Below are the code and all the weights of a small trained network. Each question names an input and a class and asks about switching units off, where a switched-off unit gives its printed mean instead of its output.

import numpy as np


def w(rows, s, z=0):
    codes = np.array(rows[::2]) - 128.0
    scale = np.full(codes.shape[1], s)
    scale[-1] = z or s
    return codes * scale


def norm(h):
    return h / np.sqrt((h * h).mean(-1, keepdims=True) + 1e-5)


def f(y):
    return y / 2 * (1 + np.tanh(0.7978845608 * (y + 0.044715 * y**3)))


def log_softmax(a):
    a = a - a.max(-1, keepdims=True)
    return a - np.log(np.exp(a).sum(-1, keepdims=True))


def net(x, mask):
    res = np.array(x, float).reshape(1, 5) / 4 @ E
    u = 0
    for l in range(2):
        y = f(norm(res) @ A[l][:, :-1].T + A[l][:, -1])
        res = res + np.where(mask[u : u + 5], y, B[l][:, -1]) @ B[l][:, :-1]
        u += 5
    return log_softmax(norm(res)[-1] @ U[:, :-1].T + U[:, -1])


A, B = {}, {}
E = w([
[166,120,53,164],'x0',
[27,125,170,149],'x1',
[156,40,156,236],'x2',
[141,187,161,214],'x3',
[192,158,254,92],'x4',
],0.005)
A[0] = w([
[125,111,161,92,76],'0.n1',
[37,108,171,115,5],'0.n2',
[171,202,129,82,27],'0.n3',
[97,55,95,152,181],'0.n4',
[114,250,102,149,93],'0.n5',
],0.012,0.0017)
B[0] = w([
[144,188,125,96,150],'0.n1',
[86,167,166,160,210],'0.n2',
[120,89,149,86,216],'0.n3',
[132,199,131,103,253],'0.n4',
[99,2,115,139,226],'0.n5',
],0.014,0.0037)
A[1] = w([
[154,78,37,74,246],'1.n1',
[161,99,26,228,48],'1.n2',
[45,193,222,105,2],'1.n3',
[78,169,252,232,168],'1.n4',
[89,137,207,129,56],'1.n5',
],0.0043)
B[1] = w([
[122,158,139,182,253],'1.n1',
[101,141,135,11,122],'1.n2',
[75,131,113,87,127],'1.n3',
[123,129,158,156,225],'1.n4',
[98,149,105,119,115],'1.n5',
],0.011,0.0034)
U = w([
[51,181,174,136,157],'0',
[117,124,176,193,208],'1',
[238,117,155,163,144],'2',
[144,131,116,128,1],'3',
[131,190,5,153,138],'4',
[147,111,167,28,129],'5',
[105,31,64,143,132],'6',
],0.018,0.0092)

Each question gives the input, the list of numbers given to net, and the class t.
The units are the neurons (one row each of A and B). Each row of codes is followed by its name. A weight is (code - 128) times the scale printed after its matrix; where a second scale follows, it is the last column's (A, B and U).
mask holds one flag per neuron, layer by layer. A switched-off neuron (its flag False) gives its mean, the last column of its row in B, instead of its output. The means were averaged over made-up inputs and are rounded, as every weight is.
A unit's drop is (log p(t) with every unit on - log p(t) with that unit switched off) / (log p(t) with every unit on - log p(t) with every unit switched off).
The circuit of an input: a set's keep is (log p(t) with only the set's units on - log p(t) with every unit switched off) / (log p(t) with every unit on - log p(t) with every unit switched off). Starting from all 10 units, units are removed one at a time, each time the one whose removal leaves the highest keep (on an exact tie, the one counted first), for as long as the keep stays at least 0.8.
circuit, biggest first: the units of the circuit, biggest drop first
top k neurons: the k neurons with the biggest drops, biggest first
k most important neurons of layer l: the k neurons of layer l with the biggest drops, biggest first
drop when u is switched off: that unit's drop, to one decimal
input [7,-5,-4,5,-7], class 6: circuit, biggest first : 0.n5
input [-5,3,-6,3,-2], class 1: circuit, biggest first : 0.n5, 0.n2
input [-2,4,8,-2,3], class 0: circuit, biggest first : 0.n5, 0.n4, 0.n2
input [4,8,8,2,-6], class 0: top 2 neurons : 0.n4, 0.n5
input [-1,0,-4,4,7], class 5: circuit, biggest first : 0.n3, 0.n2
input [5,2,5,-7,6], class 2: 2 most important neurons of layer 0 : 0.n2, 0.n3
input [-8,1,-8,4,-6], class 6: top 2 neurons : 0.n5, 0.n4
input [-4,-3,4,-8,4], class 2: circuit, biggest first : 0.n3, 1.n2, 1.n3
input [-2,-4,4,0,-1], class 2: 2 most important neurons of layer 0 : 0.n2, 0.n1
input [-5,-1,-2,-7,-3], class 0: 2 most important neurons of layer 0 : 0.n2, 0.n3
input [0,5,3,-8,-6], class 0: top 2 neurons : 0.n2, 0.n4
input [1,-6,-7,1,2], class 6: circuit, biggest first : 0.n5, 0.n4
input [-4,0,2,-5,-5], class 4: top 2 neurons : 0.n4, 0.n3
input [-5,-2,-8,8,4], class 5: circuit, biggest first : 0.n3
input [7,0,3,-6,1], class 2: top 2 neurons : 0.n5, 1.n3
input [3,-8,8,-2,-5], class 4: circuit, biggest first : 0.n4, 0.n5
input [-4,-4,4,-4,-1], class 2: top 4 neurons : 0.n2, 1.n3, 1.n2, 1.n5
input [-2,-3,3,-3,2], class 2: drop when 0.n2 is switched off : 0.2
input [-2,7,6,-4,-2], class 0: 2 most important neurons of layer 0 : 0.n4, 0.n5
input [6,7,3,-8,-6], class 4: circuit, biggest first : 0.n4
input [3,3,-5,1,4], class 6: drop when 0.n5 is switched off : 0.5
input [6,-4,2,-8,-4], class 4: drop when 0.n1 is switched off : 0.0
input [8,2,-7,4,-6], class 6: drop when 0.n5 is switched off : 0.8
